[[152 102 103 100]
 [133 116 120 122]
 [118 139 140 140]]
:
[100 120 139]

[[130 152 111 110]
 [119 101 133 146]
 [133 123 151 145]
 [133 141 100 121]
 [126 143 102 114]]
:
[110 133 123 133]

[[117 113 117]
 [100  99 100]
 [109 104 107]
 [124 123 124]
 [120 117 120]]
:
[117  99 109]

[[116 138 119 141 137]
 [118 138 127 115 130]
 [104 150 131 146 126]]
:
[137 115 131]

[[125 157 123]
 [121 155 127]]
:
[123 155]

[[111 127]
 [127 129]
 [102 112]]
:
[127 127]

[[115 131 106 143]
 [145 122 152 107]
 [143 123 150 108]]
:
[143 152 123]

[[152 144 101]
 [121 107 146]
 [139 116 141]
 [113  99 155]]
:
[101 107 139]
---
[[130 137 133 136 135 125 126 126 138 111 119 134 128 124 117]
 [102 140 124 119 136 117 123 128 140 120 127 111 129 129 116]
 [101 113 116 132 120 114 118 134 105 145 137 105 129 137 148]
 [115 131 123 116 130 127 128 131 127 140 133 112 133 129 129]
 [124 110 127 119 128 134 130 134 122 139 135 118 131 113 128]]
:
[[101 113 116 132 120 114 118 134 105 145 137 105 129 137 148]
 [115 131 123 116 130 127 128 131 127 140 133 112 133 129 129]
 [102 140 124 119 136 117 123 128 140 120 127 111 129 129 116]
 [124 110 127 119 128 134 130 134 122 139 135 118 131 113 128]
 [130 137 133 136 135 125 126 126 138 111 119 134 128 124 117]]

[[131 121 113 145 127 130 122 139]
 [101 126 143 124 125 127 121 104]
 [121 128 126 120 142 119 114 114]
 [142 131 133 120 129 127 143 129]
 [142 144 146 118 131 129 147 132]]
:
[[131 121 113 145 127 130 122 139]
 [121 128 126 120 142 119 114 114]
 [142 131 133 120 129 127 143 129]
 [101 126 143 124 125 127 121 104]
 [142 144 146 118 131 129 147 132]]

[[138 116 139 124 135 116 113]
 [118 134 112 117 132 134 131]
 [119 123 127 125 121 136 126]
 [136 104 116 135 123 132 113]
 [119 133 113 117 135 132 130]]
:
[[118 134 112 117 132 134 131]
 [119 133 113 117 135 132 130]
 [136 104 116 135 123 132 113]
 [119 123 127 125 121 136 126]
 [138 116 139 124 135 116 113]]

[[137 121 120 134 119 137 115 128 152 142 132 135]
 [130 133 124 127 121 123 128 122 143 139 156 133]
 [115 133 122 118 107 130 134 131 144 137 143 125]
 [129 128 110 138 112 124 142 132 138 109 123 123]]
:
[[129 128 110 138 112 124 142 132 138 109 123 123]
 [137 121 120 134 119 137 115 128 152 142 132 135]
 [115 133 122 118 107 130 134 131 144 137 143 125]
 [130 133 124 127 121 123 128 122 143 139 156 133]]

[[111 116 138 146 146 146 110 114 135 140 145 129 146 114]
 [106 115 129 145 144 152 110 120 128 136 148 118 149 110]
 [114 108 145 139 125 144 120 109 146 145 140 140 143 133]
 [145 120 143 118 103 115 142 118 153 146 117 157 114 152]]
:
[[106 115 129 145 144 152 110 120 128 136 148 118 149 110]
 [111 116 138 146 146 146 110 114 135 140 145 129 146 114]
 [145 120 143 118 103 115 142 118 153 146 117 157 114 152]
 [114 108 145 139 125 144 120 109 146 145 140 140 143 133]]

[[143 106 123]
 [125 128 134]
 [134 137 128]]
:
[[143 106 123]
 [134 137 128]
 [125 128 134]]
---
[[130 101 138 143]
 [135 142 147 119]
 [123 117 146 101]
 [157 141 148 111]
 [129 126 123 147]
 [128 135 137 100]
 [150 112 149 104]
 [126 124 105 108]
 [142 133 146 153]]
:
[[142 133 146 153]
 [126 124 105 108]
 [150 112 149 104]
 [128 135 137 100]
 [129 126 123 147]
 [157 141 148 111]
 [123 117 146 101]
 [135 142 147 119]
 [130 101 138 143]]

[[127 126 130 123 134 130 125 127 129 129 129]
 [123 120 141 107 158 134 115 121 132 131 133]
 [130 130 124 133 120 127 131 130 127 127 127]
 [124 120 141 110 153 134 117 122 132 131 132]
 [126 124 135 120 139 131 123 125 130 129 130]
 [131 134 119 143 106 123 137 133 125 126 125]
 [130 130 124 133 120 125 131 130 127 127 127]]
:
[[130 130 124 133 120 125 131 130 127 127 127]
 [131 134 119 143 106 123 137 133 125 126 125]
 [126 124 135 120 139 131 123 125 130 129 130]
 [124 120 141 110 153 134 117 122 132 131 132]
 [130 130 124 133 120 127 131 130 127 127 127]
 [123 120 141 107 158 134 115 121 132 131 133]
 [127 126 130 123 134 130 125 127 129 129 129]]

[[120 138 117 143 128 132 126 131]
 [119 144 113 138 136 129 136 132]
 [115 138 115 146 126 126 122 126]
 [123 143 110 134 130 135 135 133]
 [144 144 122 102 117 117 115 116]
 [127 110 148 122 120 121 127 121]
 [144 119 133 113 134 136 131 132]
 [113 116 146 128 144 144 138 147]]
:
[[113 116 146 128 144 144 138 147]
 [144 119 133 113 134 136 131 132]
 [127 110 148 122 120 121 127 121]
 [144 144 122 102 117 117 115 116]
 [123 143 110 134 130 135 135 133]
 [115 138 115 146 126 126 122 126]
 [119 144 113 138 136 129 136 132]
 [120 138 117 143 128 132 126 131]]

[[142 136 134 114 123 123 139 130 144 142]
 [151 116 134 134 135 117 134 134 131 119]
 [138 114 130 130 137 111 109 125 122 120]
 [131 131 133 115 122 111 113 120 134 143]
 [151 132 126 118 143 135 130 143 125 128]
 [147 137 129 111 139 136 129 143 131 124]
 [152 134 129 117 138 133 132 144 129 128]
 [151 133 126 117 142 136 132 142 126 131]]
:
[[151 133 126 117 142 136 132 142 126 131]
 [152 134 129 117 138 133 132 144 129 128]
 [147 137 129 111 139 136 129 143 131 124]
 [151 132 126 118 143 135 130 143 125 128]
 [131 131 133 115 122 111 113 120 134 143]
 [138 114 130 130 137 111 109 125 122 120]
 [151 116 134 134 135 117 134 134 131 119]
 [142 136 134 114 123 123 139 130 144 142]]

[[124 114 121 136 122 144 139 122 149 121 146 137 124 147]
 [129 129 129 130 130 130 129 129 131 129 130 131 129 130]
 [119 129 119 139 147 115 114 119 117 119 127 140 118 118]
 [120 116 118 140 131 135 130 118 140 118 142 141 119 138]
 [129 127 129 130 127 134 133 129 135 129 133 131 129 134]
 [142 143 144 117 124 130 134 144 126 145 119 117 143 127]]
:
[[142 143 144 117 124 130 134 144 126 145 119 117 143 127]
 [129 127 129 130 127 134 133 129 135 129 133 131 129 134]
 [120 116 118 140 131 135 130 118 140 118 142 141 119 138]
 [119 129 119 139 147 115 114 119 117 119 127 140 118 118]
 [129 129 129 130 130 130 129 129 131 129 130 131 129 130]
 [124 114 121 136 122 144 139 122 149 121 146 137 124 147]]

[[102 121]
 [ 99 128]
 [114 111]
 [150 107]
 [142 144]
 [155 130]
 [148 142]]
:
[[148 142]
 [155 130]
 [142 144]
 [150 107]
 [114 111]
 [ 99 128]
 [102 121]]

[[125 119 139 145 140 149 144 129 141]
 [138 115 155 117  99 143 115 101 130]]
:
[[138 115 155 117  99 143 115 101 130]
 [125 119 139 145 140 149 144 129 141]]

[[124 120 110 118 118 124 130 120 132 134]
 [110 145 100 125 120 122 117 125 132 112]
 [128 117 141 134 126 127 138 126 132 135]]
:
[[128 117 141 134 126 127 138 126 132 135]
 [110 145 100 125 120 122 117 125 132 112]
 [124 120 110 118 118 124 130 120 132 134]]

[[135 107 118 156 133 101 130]
 [122 134 125 128 133 127 132]]
:
[[122 134 125 128 133 127 132]
 [135 107 118 156 133 101 130]]
